[-3 4 -3 3 -3 -1 4 2 -2 -1 -1 2 -5 0 0 0 -3 -1 2 -3 3] -> 7
[9 -1 0 -8 2 0 0 4 7 -4 4 -2 8 -7 3 5 0 3 -7 6 -6] -> 9
[-8 3 -2 0 -2 0 2 0 -3 0 -2 2 -7 -1 -4 -2 -2 0 4 -4 5] -> 6
[6 -3 -2 24 2 -5 -5 20 19 -5 12 -12 -6 -20 10 -11 -14 28 -6 -12 6] -> 3
[-13 -3 4 5 1 -1 -5 -11 -10 11 -8 6 -11 18 -8 -11 9 -6 9 -1 4] -> 3
[-5 11 -1 47 -18 -1 7 28 -1 18 -12 19 5 -17 5 23 -26 -33 6 -18 3] -> 0
[-2 6 -8 10 -2 -3 4 12 5 -6 6 -1 -9 -13 5 -3 -10 8 -1 -10 10] -> 6
[-4 6 -6 0 -3 0 7 0 -1 -4 1 -1 -9 -1 1 3 -3 0 2 -5 9] -> 7
[-4 11 -16 -9 -6 -1 12 -1 -3 -20 5 -4 -18 -7 2 0 2 10 2 -8 16] -> 9
[18 8 -11 -5 -7 0 12 9 9 -10 7 -2 2 -17 8 11 -9 3 -6 -4 5] -> 10
[-10 11 -4 -32 -9 9 15 -22 -14 7 -13 19 1 30 -8 21 16 -31 12 15 0] -> 14
[13 6 -8 -2 -5 0 10 7 13 -11 6 -3 1 -15 6 7 -11 3 -4 -2 4] -> 9
[-2 2 2 36 -13 0 0 21 -1 19 -10 13 8 -8 4 17 -23 -27 4 -11 -2] -> 1
[23 16 -17 -2 -11 -1 14 16 13 -23 15 -4 -2 -26 12 20 -21 1 -5 -9 12] -> 12
[-11 6 -4 3 -6 -1 6 -1 -6 -2 0 3 -11 -2 -2 -2 -3 -1 4 -6 10] -> 6
[-5 3 -1 -16 -5 4 6 -13 -12 3 -9 7 2 14 -7 10 6 -18 5 6 0] -> 10
[-13 4 -4 4 -3 -1 1 -2 -7 2 -3 3 -9 3 -3 -4 0 -4 5 -5 9] -> 5
[0 2 -12 -33 14 0 5 -23 -1 -19 15 -10 -9 11 -2 -10 28 36 -4 15 12] -> 15
[3 6 -6 -1 -5 -1 7 5 1 -7 1 -1 -7 -7 3 4 -7 0 0 -5 5] -> 8
[5 -1 -3 21 2 -5 -4 24 20 -3 12 -10 -4 -20 9 -8 -12 24 -5 -10 8] -> 3

[-4 -9 1 -5 -20 2 2 -4 11 11 11 1 47 -6 -14 4 -40 -3 -4 -12 16 4 -19 -2 1 5] -> 11
[2 10 2 -4 -7 -1 -1 10 4 8 13 8 20 21 -12 5 7 5 -6 14 8 5 -28 -17 -6 -13] -> 3
[-7 5 10 9 2 -1 -13 0 -11 -24 -1 9 -34 -21 14 -25 22 -7 8 15 1 -4 14 10 -18 6] -> 8
[-3 -15 -18 -4 -5 -11 11 8 -5 -1 -19 -34 -33 -34 43 11 11 -15 1 -48 -28 -10 49 19 15 -6] -> 13
[-2 -18 -3 13 -21 1 -4 -2 12 -20 0 -13 0 -37 2 -5 -1 -4 2 -23 -3 -9 -9 5 -10 2] -> 13
[-2 4 3 7 -10 -11 -2 19 1 -10 6 -24 -41 -13 25 -3 23 -14 -9 -6 -5 -9 -22 0 -12 -19] -> 10
[-2 -16 -6 10 -31 5 -3 -5 13 -5 -4 -10 30 -41 3 -4 -25 -2 -1 -28 3 -3 -4 6 -9 -1] -> 7
[-2 5 9 12 -35 -14 -4 35 14 -13 35 -17 5 4 8 -4 46 -9 -24 9 7 -8 -63 -19 -26 -37] -> 10
[-6 -9 -4 -9 -8 -11 6 25 6 2 17 -27 -34 -9 18 -5 17 -17 -11 -20 -4 -9 -14 2 -4 -20] -> 14
[-1 -3 1 -6 3 1 1 15 0 -2 15 18 -48 24 -4 -8 45 -2 -3 24 -8 -3 12 -9 -13 7] -> 5
[-4 -14 -7 -12 -12 -7 3 8 6 0 6 -10 -14 -4 14 1 2 -11 1 -16 -6 -4 21 2 1 7] -> 11
[-6 -9 8 -6 -3 -4 -1 13 4 -14 15 -7 -54 1 5 -16 38 -12 3 8 -2 -2 5 3 -18 10] -> 15
[2 9 0 12 -12 -2 3 10 -2 5 -5 4 10 -5 16 14 -2 3 -9 -3 -6 2 -20 -3 1 -18] -> 2
[3 11 -3 16 -9 1 -1 -2 -4 5 -11 16 27 -9 11 9 -12 8 -5 -1 -4 2 -7 -8 3 -13] -> 0
[1 8 -2 10 2 -4 -2 -4 -2 -5 -14 -14 8 -26 18 3 -21 1 5 -16 2 -2 12 6 9 -8] -> 9
[1 -36 -23 -2 -26 6 7 -10 11 8 -15 -3 13 -40 9 -1 -20 -2 6 -48 -14 -1 53 6 8 10] -> 4
[-3 -3 4 -6 -1 -1 -4 -1 -1 -9 1 -1 -21 -1 2 -6 -7 -5 8 4 2 2 5 5 -6 11] -> 9
[-6 -8 -2 -3 -10 -12 -1 16 0 -14 7 -16 -52 -8 28 -6 30 -19 0 -4 -12 -7 5 7 -9 -7] -> 12
[2 22 8 4 17 -5 0 15 -6 -1 -2 -5 -55 14 13 5 22 1 -1 20 0 1 -11 -2 -6 -13] -> 6
